Where the symbols take the elements:
po: Q231->Q936, Q766->Q304, Q478->Q449, Q213->Q766, Q457->Q978, Q738->Q412, Q333->Q174, Q677->Q733, Q237->Q532, Q797->Q738, Q544->Q458, Q773->Q140, Q607->Q478, Q748->Q603, Q759->Q732, Q73->Q237, Q548->Q340, Q470->Q343, Q449->Q483, Q942->Q579, Q392->Q73, Q579->Q773, Q732->Q836, Q603->Q392, Q343->Q548, Q140->Q74, Q340->Q748, Q836->Q544, Q515->Q254, Q492->Q607, Q805->Q40, Q174->Q225, Q540->Q677, Q225->Q492, Q458->Q470, Q746->Q515, Q304->Q792, Q936->Q333, Q800->Q942, Q483->Q457, Q733->Q643, Q40->Q746, Q978->Q213, Q532->Q800, Q643->Q759, Q375->Q805, Q412->Q375, Q254->Q231, Q74->Q540, Q792->Q797
ga: Q231->Q548, Q766->Q140, Q478->Q759, Q213->Q74, Q457->Q677, Q738->Q800, Q333->Q470, Q677->Q457, Q237->Q375, Q797->Q942, Q544->Q225, Q773->Q304, Q607->Q732, Q748->Q515, Q759->Q478, Q73->Q805, Q548->Q231, Q470->Q333, Q449->Q643, Q942->Q797, Q392->Q40, Q579->Q792, Q732->Q607, Q603->Q746, Q343->Q936, Q140->Q766, Q340->Q254, Q836->Q492, Q515->Q748, Q492->Q836, Q805->Q73, Q174->Q458, Q540->Q978, Q225->Q544, Q458->Q174, Q746->Q603, Q304->Q773, Q936->Q343, Q800->Q738, Q483->Q733, Q733->Q483, Q40->Q392, Q978->Q540, Q532->Q412, Q643->Q449, Q375->Q237, Q412->Q532, Q254->Q340, Q74->Q213, Q792->Q579

The rows follow the links: the fewer symbols apart two elements are, the more alike their rows tend to be.

Each row, then its element:
3,3,-15,24,-2,10,8,16,-4,5,55,-2,-20,26,-30,-5,18,23,2,-10,-18,-12,-25,-14,9,15,-12,14,27,2,-6,20,0,45,-8,-1,-2,33,0,-7,0; element Q800
10,-6,-16,1,2,-12,-1,9,-38,22,-32,4,-5,-13,-24,-28,-32,32,2,-30,-22,13,12,-15,30,20,13,-6,24,-14,-21,9,-13,8,12,17,-17,-6,33,28,-22; element Q225
7,-35,-10,-12,-8,-38,2,-10,-20,15,-4,13,11,-7,-8,-11,-31,-5,-16,-43,-5,5,22,-17,16,-1,-4,27,25,-23,-6,11,-10,21,-16,33,-11,-4,30,12,-26; element Q333
-9,-19,11,-13,-15,-32,12,-19,20,-3,-13,-14,20,-35,17,18,-11,-32,-28,5,31,-2,14,17,-29,-19,-8,12,-43,-6,20,-16,-8,0,1,23,27,-1,-9,1,-17; element Q766
-20,-12,-6,-12,10,-18,-4,14,15,-7,9,-6,-14,-11,39,11,41,-17,24,24,23,-1,-36,30,-26,26,-3,4,-30,5,12,-2,15,-5,-8,13,39,6,-5,-22,-21; element Q470
-6,-23,-20,-22,-12,-30,8,-4,-32,-11,-23,3,17,-55,20,0,-22,-5,-6,3,-1,24,10,17,8,-19,-7,8,-49,-16,13,-30,-20,-6,-9,15,2,-6,9,-9,-30; element Q792
-18,-18,-3,-22,8,-17,-7,12,9,-3,-3,9,-4,-7,46,16,28,-29,26,15,24,-2,-27,34,-15,17,3,2,-17,-3,17,-7,16,-24,-19,5,30,-15,2,-25,-18; element Q343
16,3,-12,10,-19,32,8,0,-30,-26,30,19,9,16,-15,-5,-27,21,-14,-6,-29,14,16,-21,30,-42,-12,3,8,-12,-1,-6,-23,10,-16,-38,-43,-3,-2,-11,20; element Q73
8,10,9,5,-8,3,-5,-23,-6,5,-53,-12,18,-19,-20,-9,-42,5,-32,-2,-5,6,36,-3,1,-21,9,-13,-7,-3,-10,-11,-8,-21,33,-2,-19,-8,-8,29,18; element Q733
-7,-14,-37,-17,-9,-14,9,12,-39,-16,-22,16,7,-46,23,-7,-11,5,9,-4,-15,29,-1,16,19,-13,-2,-7,-47,-13,11,-32,-21,-11,-11,3,-9,-15,8,-9,-29; element Q797
8,9,-21,25,-7,22,16,10,-17,-6,64,6,-13,25,-24,-9,4,32,0,-6,-27,-5,-16,-18,20,1,-12,10,14,0,-4,9,-13,44,-11,-13,-13,25,-6,-7,7; element Q532
-6,-18,24,-14,19,-26,-11,5,19,31,-22,2,-5,10,5,1,9,-16,4,-21,25,-9,3,3,-20,32,14,11,49,-1,-13,34,25,-11,10,31,15,-8,27,15,-20; element Q140

Each walk starts at a row. The symbols on each line, taken left to right, move it on to the next element.
Each answer is a row, close to the row of the element it stands for.
new walk
20,9,-20,25,-17,28,9,5,-20,-16,47,11,4,27,-26,-9,-11,27,-12,-5,-29,2,-8,-26,35,-22,-12,3,9,-3,1,4,-12,31,-14,-24,-33,20,-7,-4,15
po po ga ga ga ga po -2,-3,-6,14,6,-2,2,18,9,13,50,-2,-25,23,-21,-8,29,10,11,-6,-8,-9,-33,-14,-4,35,2,12,33,7,-9,27,13,41,-2,15,13,28,6,-1,-16
ga ga ga ga ga po 1,-4,-39,-7,1,11,2,16,-44,-22,-21,15,-7,-32,22,-15,-10,19,31,4,-29,29,-8,20,32,-13,2,-15,-39,-8,8,-25,-25,-20,-6,-10,-11,-14,8,-19,-8
new walk
20,-2,-8,2,-14,20,1,-1,-26,-26,4,23,25,5,4,4,-32,3,-14,-2,-19,11,21,-15,32,-44,-8,-3,8,-16,-5,-16,-19,-14,-23,-34,-40,-21,1,-14,21
ga po po po po ga po po 9,-16,3,-22,1,-6,-7,-2,-11,-14,-15,25,22,-5,39,23,-18,-28,5,-2,7,14,18,15,25,-32,-8,1,6,-16,12,-14,-2,-44,-30,-16,-25,-36,7,-17,5
ga po po ga po po po 19,-9,-7,-16,-9,11,-4,-5,-17,-22,-14,31,30,4,25,15,-27,-9,-6,-9,-9,15,20,-2,30,-45,-12,5,13,-15,10,-8,-9,-31,-26,-27,-38,-34,3,-14,14
new walk
-5,-7,32,-15,16,-27,-18,-8,13,23,-47,-1,7,7,5,-3,-10,-22,-3,-16,21,-10,19,0,-9,22,16,4,38,0,-16,19,21,-27,11,28,7,-14,18,16,-14
po po po ga po ga 6,1,23,-4,6,-9,-17,-20,3,15,-69,-1,19,-15,-5,-4,-39,-3,-25,-11,5,4,41,-6,-1,-12,15,-11,15,-5,-12,-5,-6,-37,16,12,-15,-18,8,31,12
po ga ga ga ga po 6,21,0,8,-11,15,-4,-21,-7,1,-35,-20,11,-22,-30,-12,-38,21,-32,6,-13,6,38,-10,1,-25,7,-14,-28,4,-4,-23,-19,-5,27,-8,-12,4,-15,26,27
new walk
0,13,-33,1,8,20,-4,25,-40,-21,-7,22,-15,-14,22,-6,3,30,39,13,-32,20,-23,15,36,-9,1,-21,-27,2,6,-22,-12,-22,-4,-28,-11,-16,5,-19,5
ga po po po ga ga po ga -10,-24,-7,-19,-25,-38,10,-19,-8,0,-19,-7,21,-47,26,5,-12,-21,-24,0,20,12,17,17,-13,-19,-9,15,-43,-15,14,-32,-14,-6,-2,23,11,-7,2,-5,-31
ga po ga po ga ga po ga -9,-11,6,3,10,-16,2,15,19,19,26,-7,-20,16,-10,-13,26,5,10,-17,10,-13,-21,-4,-8,45,0,16,42,3,-14,40,19,30,-5,23,17,20,19,3,-23
new walk
8,-20,-19,-2,-7,-27,7,3,-34,12,-18,16,2,-11,-17,-24,-38,12,-15,-40,-12,14,19,-14,24,7,3,8,25,-17,-12,4,-9,16,-5,27,-14,0,31,22,-38
po po po po po ga po 2,26,-3,22,-16,26,4,-20,-10,-3,-13,-24,7,-19,-33,-18,-19,31,-25,15,-18,8,15,-10,-5,-24,2,-16,-45,7,-2,-30,-18,9,31,-12,-5,17,-27,17,19
ga ga ga ga po po po -15,10,-9,13,-3,6,12,6,13,-6,23,-24,-19,-11,-3,-5,36,13,15,23,1,-7,-34,13,-18,15,-8,-6,-51,21,15,-19,-6,26,12,-4,39,28,-23,-10,-7
new walk
-24,1,-14,2,8,-3,11,9,11,-3,22,-19,-23,-13,19,1,46,-4,24,27,12,-7,-35,29,-21,27,-4,-4,-43,13,18,-3,1,17,6,11,47,19,-17,-20,-18
ga po ga po po po po -10,-20,7,-30,16,-24,-9,12,7,-8,-19,17,13,-10,53,21,18,-37,24,8,27,6,-13,28,-10,-2,-1,4,2,-9,14,6,14,-32,-26,7,15,-31,11,-29,-12
po po ga ga ga po ga 5,-19,9,-32,3,-13,-12,2,-4,-11,-27,24,18,-4,50,21,-3,-38,25,9,22,9,0,19,8,-22,-3,3,4,-10,10,-1,11,-42,-28,-9,-10,-38,9,-25,-4
new walk
-10,-2,28,-9,-9,-20,8,-29,34,2,-7,-22,13,-21,10,23,4,-32,-35,10,35,-17,6,17,-46,-13,-3,15,-32,5,14,-16,5,9,9,22,28,9,-21,-5,0
ga po po ga ga ga -10,27,41,8,2,8,-3,-16,48,11,0,-31,-1,12,-8,16,29,-7,-15,27,26,-22,-2,9,-40,4,4,-9,-9,18,1,5,16,-2,27,2,29,17,-29,7,27
po po ga ga po po ga -14,-17,21,-9,13,-23,-3,17,19,27,0,-4,-18,16,0,0,24,-14,12,-21,18,-16,-10,-1,-21,45,8,11,45,2,-13,36,22,7,-1,33,22,8,22,11,-27
